Below is a small trained network, with its code and all its weights. Each question gives an input and a class and asks what happens when units are switched off, that is, made to give their printed mean instead of their output.

import numpy as np


def w(rows, s, z=0):
    codes = np.array(rows[::2]) - 128.0
    scale = np.full(codes.shape[1], s)
    scale[-1] = z or s
    return codes * scale


def f(y):
    return y / 2 * (1 + np.tanh(0.7978845608 * (y + 0.044715 * y**3)))


def log_softmax(a):
    a = a - a.max(-1, keepdims=True)
    return a - np.log(np.exp(a).sum(-1, keepdims=True))


def net(x, mask):
    res = np.array(x, float).reshape(1, 3) / 4 @ E
    y = f(res @ A[0][:, :-1].T + A[0][:, -1])
    res = res + np.where(mask, y, B[0][:, -1]) @ B[0][:, :-1]
    return log_softmax(res[-1] @ U[:, :-1].T + U[:, -1])


A, B = {}, {}
E = w([
[130,150,125,200,34,62,147,100,122,89],'x0',
[130,74,150,162,107,128,33,124,212,107],'x1',
[132,154,219,122,166,103,133,8,112,75],'x2',
],0.014)
A[0] = w([
[135,97,157,143,106,128,63,116,182,114,241],'N0',
[132,123,105,58,190,176,117,133,135,176,253],'N1',
[124,180,101,103,133,124,248,114,62,152,153],'N2',
[126,132,82,135,67,99,83,194,133,133,224],'N3',
[98,168,84,110,129,142,135,163,126,158,14],'N4',
[150,116,123,40,187,165,125,155,98,149,117],'N5',
[123,129,116,196,44,122,143,141,119,141,254],'N6',
[116,151,134,161,117,96,127,95,108,124,133],'N7',
[125,156,163,107,123,79,142,64,102,74,207],'N8',
],0.014,0.0031)
B[0] = w([
[172,44,102,132,130,124,124,51,211,161,237],'N0',
[78,185,115,88,106,114,160,129,20,252,242],'N1',
[146,43,93,106,167,36,184,103,151,159,252],'N2',
[155,73,68,105,48,110,143,185,143,146,216],'N3',
[155,113,148,118,126,163,162,110,139,32,171],'N4',
[95,161,162,94,119,94,137,165,40,166,230],'N5',
[196,164,133,211,100,136,131,205,120,88,208],'N6',
[190,120,99,120,135,95,178,127,113,125,177],'N7',
[198,188,145,161,204,120,179,127,172,55,252],'N8',
],0.012,0.017)
U = w([
[70,250,225,120,163,166,117,155,65,134,48],'0',
[55,89,107,53,149,96,157,123,106,159,188],'1',
[147,97,77,200,82,108,125,178,137,154,219],'2',
[133,148,97,163,97,187,138,208,159,26,77],'3',
[172,154,163,189,183,98,179,75,175,48,178],'4',
[90,55,145,129,176,212,62,70,195,122,97],'5',
[147,95,132,164,112,130,50,88,190,66,3],'6',
],0.011,0.0029)

Each question gives the input, the list of numbers given to net, and the class t.
The units are the neurons (one row each of A and B). Each row of codes is followed by its name. A weight is (code - 128) times the scale printed after its matrix; where a second scale follows, it is the last column's (A, B and U).
mask holds one flag per neuron, in row order. A switched-off neuron (its flag False) gives its mean, the last column of its row in B, instead of its output. The means were averaged over made-up inputs and are rounded, as every weight is.
A unit's drop is (log p(t) with every unit on - log p(t) with that unit switched off) / (log p(t) with every unit on - log p(t) with every unit switched off).
The circuit of an input: a set's keep is (log p(t) with only the set's units on - log p(t) with every unit switched off) / (log p(t) with every unit on - log p(t) with every unit switched off). Starting from all 9 units, units are removed one at a time, each time the one whose removal leaves the highest keep (on an exact tie, the one counted first), for as long as the keep stays at least 0.8.
units of the circuit, in order: the units of the circuit, biggest drop first
unit that matters most: the unit with the biggest drop
k most important neurons: the k neurons with the biggest drops, biggest first
drop of u: that unit's drop, to one decimal
input [-6,-3,5], class 0: unit that matters most : N0
input [-6,3,7], class 0: units of the circuit, in order : N2, N1
input [0,8,-2], class 6: 3 most important neurons : N1, N0, N5
input [-2,8,-2], class 5: units of the circuit, in order : N0, N6
input [-4,-1,2], class 0: 2 most important neurons : N0, N2
input [3,-5,-1], class 4: 2 most important neurons : N1, N3
input [-6,4,4], class 1: 2 most important neurons : N0, N6
input [1,0,-5], class 3: units of the circuit, in order : N2, N1
input [3,-6,-2], class 4: 4 most important neurons : N1, N5, N4, N3
input [-8,3,-3], class 0: 2 most important neurons : N2, N5
input [-2,1,-3], class 1: 2 most important neurons : N6, N8
input [-7,0,-5], class 0: 2 most important neurons : N2, N0
input [-8,-4,6], class 0: 2 most important neurons : N0, N5
input [-4,5,-4], class 1: 2 most important neurons : N6, N1
input [-1,-1,-2], class 1: units of the circuit, in order : N6
input [-6,8,-3], class 1: 2 most important neurons : N1, N6
input [-7,0,8], class 0: drop of N0 : 0.0
input [-4,-1,-7], class 1: drop of N3 : 0.2
input [-4,-1,4], class 0: drop of N0 : 0.1
input [-5,1,6], class 0: unit that matters most : N2
